Below is a small trained network, with its code and all its weights. Each question gives an input and a class and asks what happens when units are switched off, that is, made to give their printed mean instead of their output.

import numpy as np


def w(rows, s, z=0):
    codes = np.array(rows[::2]) - 128.0
    scale = np.full(codes.shape[1], s)
    scale[-1] = z or s
    return codes * scale


def f(y):
    return np.maximum(y, 0)


def log_softmax(a):
    a = a - a.max(-1, keepdims=True)
    return a - np.log(np.exp(a).sum(-1, keepdims=True))


def net(x, mask):
    res = np.array(x, float).reshape(1, 3) / 4 @ E
    y = f(res @ A[0][:, :-1].T + A[0][:, -1])
    res = res + np.where(mask, y, B[0][:, -1]) @ B[0][:, :-1]
    return log_softmax(res[-1] @ U[:, :-1].T + U[:, -1])


A, B = {}, {}
E = w([
[147,189,138,49,174,117,47,126,182,175,56],'x0',
[88,171,85,160,132,214,209,160,44,158,76],'x1',
[4,187,198,189,162,136,57,76,69,215,144],'x2',
],0.013)
A[0] = w([
[94,145,191,143,173,91,29,66,135,174,170,185],'neuron 0',
[138,140,123,219,107,185,181,136,121,144,173,93],'neuron 1',
[124,201,101,101,236,94,165,211,132,208,39,177],'neuron 2',
[126,110,87,137,62,131,254,173,137,188,141,92],'neuron 3',
[112,97,185,79,183,96,22,72,228,137,142,254],'neuron 4',
[195,67,100,113,132,118,188,123,120,25,128,108],'neuron 5',
],0.009,0.0041)
B[0] = w([
[9,126,221,79,194,137,108,121,138,65,165,234],'neuron 0',
[106,98,165,90,134,78,158,108,80,131,130,182],'neuron 1',
[148,188,172,146,204,166,137,116,117,104,77,197],'neuron 2',
[136,131,104,117,115,152,209,109,90,122,91,188],'neuron 3',
[78,210,165,132,184,147,34,74,45,104,131,249],'neuron 4',
[156,194,138,158,64,157,113,187,162,85,98,209],'neuron 5',
],0.012,0.02)
U = w([
[194,124,94,133,14,239,187,167,161,83,95,5],'0',
[123,151,191,108,254,211,80,83,71,91,102,206],'1',
[135,27,113,141,108,96,196,69,29,186,181,64],'2',
[227,139,147,132,60,61,15,147,183,63,155,124],'3',
],0.0086,0.003)

Each question gives the input, the list of numbers given to net, and the class t.
The units are the neurons (one row each of A and B). Each row of codes is followed by its name. A weight is (code - 128) times the scale printed after its matrix; where a second scale follows, it is the last column's (A, B and U).
mask holds one flag per neuron, in row order. A switched-off neuron (its flag False) gives its mean, the last column of its row in B, instead of its output. The means were averaged over made-up inputs and are rounded, as every weight is.
A unit's drop is (log p(t) with every unit on - log p(t) with that unit switched off) / (log p(t) with every unit on - log p(t) with every unit switched off).
The circuit of an input: a set's keep is (log p(t) with only the set's units on - log p(t) with every unit switched off) / (log p(t) with every unit on - log p(t) with every unit switched off). Starting from all 6 units, units are removed one at a time, each time the one whose removal leaves the highest keep (on an exact tie, the one counted first), for as long as the keep stays at least 0.8.
units of the circuit, in order: the units of the circuit, biggest drop first
top k neurons: the k neurons with the biggest drops, biggest first
drop of u: that unit's drop, to one decimal
input [6,8,-8], class 0: units of the circuit, in order => (neuron 4)
input [2,-3,-3], class 3: top 2 neurons => (neuron 0; neuron 2)
input [-2,5,2], class 2: units of the circuit, in order => (neuron 4; neuron 0; neuron 5)
input [-2,6,1], class 2: units of the circuit, in order => (neuron 4; neuron 0; neuron 5)
input [2,-3,-4], class 3: units of the circuit, in order => (neuron 0; neuron 2)
input [-6,-1,3], class 2: units of the circuit, in order => (neuron 4; neuron 2)
input [-2,2,0], class 2: drop of neuron 4 => 0.3
input [6,3,-8], class 0: drop of neuron 4 => 0.2
input [-1,2,-2], class 0: drop of neuron 4 => 0.3
input [-8,-5,1], class 3: drop of neuron 4 => 0.2
